Moves between nodes:
* | % ! @ &
q264 | q440 q443 q539 q373
q44 | q629 q416 q704 q35
q354 | q769 q539 q280 q642
q468 | q879 q182 q522 q517
q704 | q500 q477 q403 q395
q58 | q724 q366 q551 q537
q610 | q280 q35 q257 q948
q36 | q70 q221 q604 q309
q822 | q903 q626 q661 q509
q581 | q151 q161 q517 q91
q590 | q986 q126 q626 q658
q708 | q220 q817 q366 q23
q161 | q87 q494 q468 q581
q641 | q395 q599 q516 q629
q769 | q264 q948 q657 q967
q551 | q896 q993 q36 q817
q817 | q52 q551 q309 q708
q700 | q35 q296 q641 q275
q903 | q590 q606 q541 q604
q440 | q642 q768 q948 q923
q754 | q23 q724 q52 q639
q626 | q606 q358 q151 q822
q126 | q310 q661 q358 q590
q23 | q389 q708 q58 q477
q660 | q505 q517 q494 q679
q993 | q830 q528 q221 q551
q280 | q657 q362 q700 q443
q537 | q754 q58 q817 q403
q403 | q639 q537 q708 q928
q879 | q494 q854 q669 q662
q604 | q658 q903 q310 q528
q416 | q641 q928 q477 q44
q309 | q622 q36 q528 q366
q220 | q537 q52 q600 q389
q543 | q468 q669 q923 q441
q91 | q661 q581 q660 q606
q373 | q923 q264 q354 q182
q395 | q296 q704 q928 q257
q70 | q993 q950 q658 q622
q443 | q768 q280 q275 q264
q768 | q354 q657 q610 q440
q662 | q161 q879 q543 q505
q35 | q362 q44 q395 q610
q358 | q91 q505 q87 q626
q622 | q551 q70 q781 q600
q151 | q679 q87 q662 q661
q854 | q646 q923 q967 q879
q509 | q604 q822 q126 q950
q646 | q543 q522 q373 q494
q528 | q781 q604 q986 q993
q182 | q854 q373 q642 q468
q310 | q822 q541 q91 q986
q516 | q928 q389 q754 q500
q669 | q182 q967 q440 q543
q950 | q528 q509 q590 q70
q366 | q600 q309 q993 q58
q505 | q581 q662 q441 q358
q986 | q509 q310 q606 q221
q362 | q725 q629 q296 q280
q522 | q669 q642 q264 q646
q389 | q403 q220 q724 q516
q296 | q44 q500 q599 q700
q948 | q443 q610 q725 q769
q52 | q58 q896 q622 q220
q441 | q517 q543 q854 q87
q275 | q610 q700 q629 q539
q657 | q539 q725 q35 q768
q830 | q309 q781 q950 q896
q494 | q441 q646 q182 q161
q606 | q126 q91 q679 q903
q639 | q477 q754 q220 q599
q658 | q221 q590 q822 q781
q257 | q700 q395 q416 q725
q221 | q950 q986 q903 q36
q661 | q541 q151 q505 q126
q928 | q599 q403 q23 q416
q539 | q948 q275 q362 q354
q600 | q817 q622 q830 q724
q477 | q516 q23 q537 q704
q896 | q366 q830 q70 q52
q781 | q36 q658 q509 q830
q500 | q416 q516 q639 q296
q923 | q522 q440 q769 q854
q87 | q660 q441 q879 q151
q724 | q708 q600 q896 q754
q517 | q662 q468 q646 q660
q679 | q358 q660 q161 q541
q541 | q626 q679 q581 q310
q629 | q257 q641 q500 q362
q725 | q275 q257 q44 q657
q967 | q373 q769 q768 q669
q599 | q704 q639 q389 q641
q642 | q967 q354 q443 q522

In the rows, zero is written as 48.

The rows follow the links: the fewer symbols apart two nodes are, the more alike their rows tend to be.

Each row is also shifted at random along 2 hidden directions that mean nothing.

Some nodes, each with a row of numbers:
q528 39;50;47;49;54;45;56;46;56;41;52;48;45;53;42;44;51;55;52;44;58;50;60;49;47;52;47;44;50;50;47
q639 50;43;38;50;52;49;45;50;41;48;37;54;44;42;37;52;52;46;46;54;44;43;53;45;42;47;57;51;57;50;46
q58 44;49;41;45;57;50;50;48;48;44;52;49;41;47;36;50;54;50;49;51;51;45;59;44;41;52;53;46;57;55;47
q403 40;44;38;48;53;49;45;50;43;48;41;52;44;44;38;52;52;46;46;54;45;44;53;45;41;48;56;50;57;50;46
q395 45;39;38;53;46;48;40;52;37;53;27;56;48;41;43;52;48;42;43;56;39;43;45;47;45;43;57;55;54;44;46
q505 65;45;53;57;41;42;52;48;51;46;34;51;53;50;55;41;44;52;50;42;54;52;49;54;59;45;43;49;39;38;49
q967 58;52;56;43;42;53;43;48;46;54;60;43;52;48;58;51;44;43;46;48;41;49;35;47;50;47;43;48;42;49;50
q182 62;50;56;47;41;49;45;48;47;52;52;45;53;48;58;47;44;45;47;46;44;50;37;50;54;46;43;49;40;45;50
q641 15;45;40;47;49;48;41;51;41;54;43;50;49;46;46;54;47;41;44;55;39;45;41;46;40;46;54;51;56;49;47
q468 28;49;55;51;39;45;47;48;51;53;47;45;56;53;63;45;41;46;48;44;47;54;35;54;54;45;40;49;39;41;49
q669 64;48;55;49;40;49;44;48;46;53;46;47;53;47;58;47;43;45;47;47;43;49;37;50;54;45;44;50;40;44;50
q660 23;52;56;50;43;43;52;46;56;49;52;44;55;56;61;43;42;50;50;41;52;55;41;54;54;47;39;46;40;42;49
q44 28;43;40;50;46;48;40;51;39;55;36;52;50;43;47;53;46;41;43;55;38;44;40;47;43;44;55;53;54;46;47
q516 36;42;38;50;51;48;44;50;41;50;36;53;46;43;40;52;50;44;45;55;43;43;50;46;42;47;57;52;57;48;46
q354 56;44;49;50;40;49;40;50;41;56;40;50;53;44;56;51;43;41;44;51;39;47;35;49;51;43;49;52;45;44;49
q52 59;45;40;49;56;48;51;48;47;42;43;53;41;45;34;48;54;51;49;51;52;44;62;45;43;50;55;48;56;52;46
q541 57;49;53;52;46;44;55;46;55;43;46;48;50;52;52;41;47;55;52;41;57;53;53;52;56;49;42;46;42;44;48
q724 31;48;41;46;56;49;50;48;48;45;51;49;43;48;38;50;53;49;49;51;50;46;57;45;40;51;53;47;57;53;46
q590 63;51;52;48;52;47;57;45;56;40;54;47;45;52;45;43;51;56;53;42;59;51;60;50;51;52;44;44;45;49;48
q599 33;45;40;47;51;50;43;50;42;51;44;51;45;44;41;54;50;43;45;55;42;44;47;45;40;47;55;51;56;51;47
q358 35;49;54;53;44;42;54;46;56;46;46;47;53;55;56;41;44;53;52;41;55;54;48;54;55;48;41;46;41;41;49
q500 38;48;42;43;52;53;42;50;42;51;53;48;45;44;42;55;51;43;45;55;40;43;45;43;39;49;54;49;56;54;47
q923 69;45;53;51;39;48;43;49;44;53;40;49;54;45;57;47;43;44;46;48;42;48;37;50;55;43;46;51;41;42;49
q879 54;53;58;45;42;49;48;47;52;50;60;42;52;52;59;46;44;48;49;44;48;52;39;50;53;48;40;46;39;47;50
q522 57;52;57;44;42;51;44;48;48;53;59;43;52;49;58;49;44;44;47;47;43;50;36;48;52;47;42;48;41;48;50
q646 66;45;54;53;39;46;46;49;47;51;39;49;54;47;58;45;43;46;47;46;46;50;40;52;57;43;44;50;39;40;50
q264 51;44;50;52;39;47;41;50;42;56;37;50;54;45;57;49;42;42;44;50;40;48;34;50;53;42;48;53;43;41;49
q443 30;45;48;50;41;48;40;50;42;57;42;48;54;46;57;52;42;40;44;51;38;48;32;49;49;43;48;52;46;43;48
q440 51;52;55;42;43;52;42;48;46;55;61;42;52;48;58;52;44;42;45;49;40;49;34;46;49;47;44;48;43;50;50
q600 33;47;41;49;55;46;52;48;50;43;45;51;43;49;38;48;52;51;50;49;53;47;59;47;42;51;53;47;56;51;46
q151 58;52;57;48;45;46;54;46;55;45;55;44;50;53;55;43;46;53;52;41;55;53;49;51;55;49;40;45;40;46;49
q817 32;42;37;54;54;44;51;49;47;44;32;55;45;47;38;47;51;51;48;50;52;46;59;49;45;48;55;50;56;46;45

The symbols that take the first to the second take the third to the fourth, perhaps in another order. What is the fourth?
Answer with the node's name.
A 58;48;52;53;48;44;56;46;55;41;45;49;48;52;49;41;48;55;53;41;58;52;57;52;54;49;43;46;43;44;48
B 43;45;51;58;45;40;55;47;55;44;34;51;52;52;53;40;44;54;52;41;57;53;52;56;57;46;43;48;42;38;48
C 54;46;43;44;50;53;41;50;40;53;49;49;45;42;43;55;50;42;44;55;39;42;44;43;42;47;55;50;54;53;48
D q416

A 47;56;60;42;43;50;48;46;53;51;67;40;52;53;60;48;44;47;49;44;47;52;37;49;51;49;39;45;39;50;50
B 41;46;52;52;39;46;43;49;45;55;39;48;56;48;60;47;41;43;45;47;42;51;34;52;54;43;45;51;41;40;49
C 33;49;45;49;55;45;56;47;55;41;49;48;45;53;42;45;51;55;52;45;57;50;60;49;46;52;48;45;51;50;47
D q509

A 34;46;39;46;54;50;45;49;43;49;47;50;44;45;39;53;52;45;46;54;44;44;51;44;40;49;55;49;58;52;46
B 28;48;40;44;55;50;46;49;45;48;52;48;43;47;39;53;52;46;46;53;46;44;52;44;39;50;54;48;58;54;47
C 64;44;45;47;46;52;39;50;38;54;43;50;48;41;47;54;48;41;43;55;37;43;41;45;46;45;54;52;50;49;48
D q700

A 60;49;53;45;42;52;41;49;43;55;54;45;51;45;55;51;45;42;45;50;39;47;35;46;49;45;46;50;44;48;50
B 50;49;52;45;42;51;41;49;43;56;52;45;52;46;56;52;44;41;44;51;38;47;34;47;49;45;47;50;45;47;49
C 55;52;58;47;43;47;51;46;54;48;56;44;52;52;58;44;44;50;50;42;51;53;44;51;55;48;40;46;39;46;50
D q662

A 48;54;51;45;55;48;57;45;57;40;62;44;44;54;44;44;52;56;53;43;59;51;60;48;47;54;44;42;48;53;48
B 57;47;53;55;44;43;54;47;54;44;39;50;52;52;54;40;45;53;51;41;56;53;51;54;57;47;42;48;40;40;49
C 50;50;49;50;52;45;57;46;56;40;49;48;46;52;44;43;51;56;53;43;59;51;60;50;50;51;45;45;47;48;48
D q679

A 50;44;39;51;55;46;50;49;46;43;37;54;43;45;36;48;53;51;48;50;52;45;60;47;44;49;55;49;56;49;46
B 64;44;41;51;55;47;53;48;48;41;39;53;42;45;35;46;54;53;50;49;55;45;64;47;46;50;54;48;54;50;47
C 46;45;39;48;55;49;48;49;45;45;44;51;42;45;36;51;53;48;47;53;48;44;57;45;41;50;56;49;57;52;47
D q58

A 53;45;40;47;54;50;46;49;43;47;44;52;42;43;36;52;53;47;46;53;46;43;55;44;41;49;56;49;57;53;47
B 53;45;41;50;55;47;52;48;49;42;42;52;42;46;36;47;54;53;50;49;54;45;62;47;44;51;53;48;55;50;46
C 32;45;43;47;46;50;40;50;40;55;44;49;49;44;48;54;47;40;43;55;37;44;39;46;43;45;53;52;53;48;48
D q516

A 26;45;51;53;38;45;42;50;45;56;37;48;57;49;62;48;40;43;45;48;41;51;32;53;53;42;44;52;42;39;48
B 52;44;47;48;43;50;39;51;40;56;42;49;51;43;52;53;45;40;43;53;37;45;37;46;47;44;51;52;48;47;48
C 69;53;58;46;46;48;53;45;55;45;60;43;49;52;54;44;47;53;52;41;54;52;49;50;54;50;40;44;39;48;50
D q646

A 36;47;53;53;38;44;45;49;48;54;40;48;56;50;62;46;40;45;47;45;45;52;35;53;55;43;43;51;40;39;49
B 37;50;53;45;41;50;42;49;45;56;55;44;53;49;59;51;43;42;45;49;39;50;32;48;49;45;44;49;43;47;49
C 55;47;43;48;56;48;53;47;50;41;47;51;42;48;36;47;54;53;51;48;55;46;63;47;45;52;52;46;54;52;47
D q528

A 61;39;40;53;45;49;40;51;36;53;28;55;48;39;44;52;48;41;43;56;38;42;44;46;47;43;57;55;52;44;47
B 68;44;45;47;46;53;39;51;38;53;42;51;47;40;45;53;49;41;43;55;38;42;42;44;46;45;54;52;51;49;48
C 46;46;50;48;41;50;40;50;42;56;44;48;53;45;56;51;43;41;44;51;38;47;34;48;49;44;48;52;45;45;49
D q264

A 79;48;56;51;41;48;48;48;49;49;45;48;52;47;56;44;44;49;49;44;49;50;44;51;57;46;43;48;38;43;50
B 60;45;53;56;41;43;51;48;51;47;35;50;54;50;57;41;43;51;50;42;52;52;46;55;59;45;43;50;39;38;49
C 62;50;57;49;41;47;49;47;51;49;51;45;53;51;58;45;44;49;49;43;50;52;42;51;56;47;41;47;39;44;50
D q660

A 38;46;51;51;39;47;42;50;44;56;41;48;55;47;60;49;41;42;45;49;40;50;33;51;52;43;45;52;42;41;49
B 42;46;46;47;44;51;39;50;40;56;44;49;51;44;51;54;46;40;43;54;37;45;36;46;45;44;51;52;49;47;48
C 36;49;47;51;52;44;57;46;56;41;47;49;46;53;44;43;50;55;52;43;59;51;59;51;49;51;46;45;49;47;47
D q541

A 86;48;43;41;55;56;44;49;41;46;56;49;39;40;34;54;56;46;46;55;43;40;56;39;40;51;57;48;56;59;48
B 55;49;41;42;56;53;47;48;45;46;55;48;41;44;36;53;55;47;47;53;47;43;56;42;39;51;55;47;58;57;47
C 58;42;49;60;45;40;55;48;53;42;27;54;51;50;50;39;46;55;52;42;58;52;56;55;58;46;45;49;42;37;47
D q358

A 35;49;41;44;56;50;48;48;47;46;53;48;42;47;37;52;53;48;48;52;48;44;55;44;39;51;54;47;57;55;47
B 52;49;43;41;54;54;43;49;42;50;57;47;42;43;39;55;53;44;45;55;42;42;49;41;39;50;55;48;56;57;48
C 61;46;44;51;54;46;55;47;52;39;42;52;43;48;38;44;53;55;52;46;58;47;64;49;48;51;50;47;52;49;47
D q817

A 51;49;51;45;42;52;40;49;42;56;52;46;51;45;55;52;45;41;44;51;38;47;34;46;48;45;47;50;45;48;49
B 51;45;49;50;40;49;40;50;42;56;41;49;53;44;56;51;43;41;44;51;38;47;35;49;50;43;48;52;44;44;49
C 56;42;38;52;54;47;49;49;44;44;35;55;43;43;35;49;53;49;47;52;50;43;60;46;44;48;57;50;57;49;46
D q220

A 43;44;38;49;54;48;47;50;43;47;39;53;43;44;37;51;52;47;46;53;47;43;55;45;42;48;56;50;58;50;46
B 44;43;38;52;54;46;50;49;46;44;36;54;43;45;36;48;52;50;48;51;51;45;60;47;44;49;55;50;56;48;46
C 50;45;45;54;52;43;56;47;53;40;37;52;46;50;42;42;50;56;52;44;59;50;62;51;51;49;49;47;49;45;47
D q590

A 69;48;52;52;48;45;56;46;55;41;46;49;47;51;48;41;49;56;53;41;58;51;58;51;55;50;44;46;43;45;48
B 51;61;62;38;48;51;53;44;59;45;80;36;48;56;56;46;47;52;52;41;54;54;46;47;50;54;37;40;40;55;51
C 35;51;44;39;53;54;42;49;43;52;61;45;44;46;43;56;51;42;45;55;40;44;44;42;38;50;53;48;56;57;48
D q389

